[[-14 -10 -33 -17 -42  14 -13 -13 -15   1  21   4]
 [ 13  -1 -13  19   5   9 -12 -19   1 -45  12  -6]
 [ -6  -8 -12 -14   1  10   5   0  -9  13 -19 -15]
 [ -4   1 -28   1 -34  21 -25 -27 -13  19  24   6]
 [ -7 -21 -13  16 -23   4  17  16  14 -12  34 -31]
 [ -7  -8  14   7  20 -33   7   9  11  -5 -43 -22]
 [ -4   0   3 -12   1 -27  17  20  -1  -4 -26 -16]
 [  3 -26  15  -1  10   2  15  23   2  -9   1 -33]] ⇒ -26

[[533 458 524 516 527 764 524 407 507 164 492 508 363 503]
 [472 549 537 502 482 253 525 604 512 848 528 515 654 513]
 [684 628 368 628 668 452 458 626 630 389 656 663 573 635]
 [571 489 483 530 548 766 498 444 525 247 510 530 392 524]
 [364 399 643 404 375 632 547 412 400 584 381 380 434 400]
 [456 533 573 497 473 256 559 569 503 803 511 501 631 500]] ⇒ 533

[[213 193 150  60 183  61 208  22 151 215 127  47  42]
 [183 159 130  70 149  62 175  25 140 184 110  66  47]
 [208 188 148  66 178  64 203  27 152 211 126  55  47]
 [195 183 146  64 185  71 198  53 143 197 129  55  60]
 [ 14  40  80 161  51 167  21 209  71  12 104 170 185]
 [206 186 148  68 176  66 201  28 151 208 126  58  49]] ⇒ 186

[[503 448 504 506 501 484 474 460 505 484]
 [128 631  95 100 149  13 842 608 188 200]
 [145 582 241 177 218 386 622 582 186 240]
 [ 92 638  70  69 117  13 833 611 152 178]
 [972 656 841 922 892 607 739 656 954 878]] ⇒ 656

[[570 791 650 635 798 785 781 806 667 629 729 716 780]
 [592 742 675 630 666 715 733 870 627 712 482 684 790]
 [785 654 624 667 655 654 614 569 725 676 597 624 578]
 [416 654 670 552 688 657 686 677 657 566 517 747 769]
 [791 572 655 687 636 613 639 864 626 801 730 624 626]
 [740 555 699 656 642 570 479 515 704 584 605 459 234]
 [904 702 711 720 659 701 728 532 674 710 840 631 775]] ⇒ 702

[[24 21 50 29 39 28 32 43 41 59 32 36 55 34 23 27]
 [45 22 28 48 13 44 75 29 50 40  8 29 56  9 53 38]
 [35 33 28 36 22 42 52 39 44 38 35 43 44 35 51 43]
 [35 36 57 48 31 28 46 24 38 37 48 32 33 34 44 40]
 [33 28 51 35 42 36 38 27 41 23 47 29 46 33 34 48]
 [36 38 45 39 47 36 24 36 31 37 36 23 29 36 18 33]
 [40 58 46 33 43 21 22 20 41 33 33 29 35 13 45 15]
 [33 26 52 45 25 23 40 29 41 65 39 52 35 23 21 20]
 [40 58 26 48 23 41 38 45 26 13 35 34 20 13 44 39]
 [31 38 41 33 42 30 18 43 32 31 48 45 31 46 33 36]
 [40 51 29 18 43 23 32 15 39 38 41 43 38 37 57 22]] ⇒ 51

[[ 138  -55 -144  -50  -56  368  363   93   18  405  150]
 [ 518  640  493  412  -15  -96    9  350  446  143 -191]
 [ 497  645  722  280  215  120 -150  556  546 -245 -362]
 [ 584  903  766  340  -18   -2 -200  670  513 -130 -532]
 [ 228  481  589  548  448  -48  -53  188  474 -126  274]
 [  35  133  129  155  201  299  197  188   87  170  256]
 [ 152   54  -49   16   85  136  280   88  -30  407  270]
 [ 158   97   71  122  138  164  242   94  118  269  236]
 [ 290  271  206   18    2  289  126  358  168  167 -128]
 [ 497  653  544  438  160 -258  -53  265  428   93   -3]] ⇒ 653
---
405	253	338	231	-304	-428	23
-207	-381	-456	-437	718	314	-680
581	66	64	47	387	31	23
| 718

407	303	295	378	-296	451	-239
-140	260	627	430	-166	271	-448
| -296

35	330	195	-70
-79	302	725	52
314	428	-271	-73
| 302

-312	123	276	478	268	563	-280
-340	-93	217	198	283	642	-507
| 268

-304	-233	-160	258	-270	638	-709
-148	182	426	-262	-270	91	-391
| -270

-38	-156	-52	-12
265	214	-101	129
-742	-275	581	-184
| 214

376	133	-241	-621
205	114	-48	-277
| 133
---
290,598,456,390,364
481,407,182,219,62
594,634,609,756,430
→ 598

8768,5202,4483,1795 → 5202

-383,542,-469,-394,-529,-487,-824 → 542

6,69,82,16,46,32 → 69

4329,6429,5403,4891,6429,5708,5955
4719,9402,2773,6586,9402,3887,7399
4492,2478,9791,3886,2478,5959,4200
→ 6429

-39,45,14,-12,7,47,-8 → 45

-794,326,79,346,662,590
-37,590,832,752,68,-153
55,815,862,755,388,86
→ 326

74,19,215,200,26,46
135,204,125,25,235,119
142,113,116,201,100,77
→ 19
---
-181	202	74	-86	21	580	-535: 580

25	566	-450	-12	-106
-152	120	-609	-652	-529
: -652

268	52	-347	178	-531: 178

-41	-79	226	-381	-97	-22
-60	-132	23	545	-213	-70
-74	104	-140	145	-171	34
: -171

-147	-717	-6	-225	-148	-209	221
-39	394	104	-32	197	-17	82
: -17

390	-514	-618	-145	-32: -145

-381	389	-554	-319
-306	-173	-90	321
523	163	-302	-311
: -302

736	520	-78	-47	222: -47

449	-3	271	575	648
23	1	-442	-355	-485
608	78	256	-350	-158
: -350

-136	-616	-499	703	309: 703
---
(4626, 7846, 2929, 2827) ==> 7846, 4626
(38, 3, -36, 46) ==> 46, 38
(1, 8, 5, 9) ==> 9, 8
(163, 230, 165, 228, 142, 244, 58) ==> 244, 230
(60, 11, 97, 39, 88) ==> 97, 88
(1, 4, 7, 5) ==> 7, 5
(51, 228, 230, 104) ==> 230, 228
((3, 5, 5, 3), (5, 8, 2, 6)) ==> 8, 6
(23, 57, 83, 60) ==> 83, 60
(-28, 30, -13, 11, -12, -42, -25) ==> 30, 11
---
139	311	-70	-652 -> -652
-298	165	-376	-719	-749	-682	-56 -> -56
713	477	-305	-284	-50 -> -50
-499	-529	290	-130	-207 -> -207
-22	-78	-245	123	-665	331	-315 -> -315
591	159	108	535	-14 -> -14
235	30	137	-370	538 -> 538
449	-353	634	49 -> 49
-346	-59	-334	379	-274	533	232 -> 232
---
[-44  13 -47 -39   5  29] value -44
[ 114  138 -577 -467  981  855 -651] value 114
[-501  671   47 -369] value -501
[19 39 91 63 78 54] value 19
[171  34 236 157  46] value 171
[-38 -32 -33 -36 -10  29] value -38
[862 729 926 990 197 658] value 862
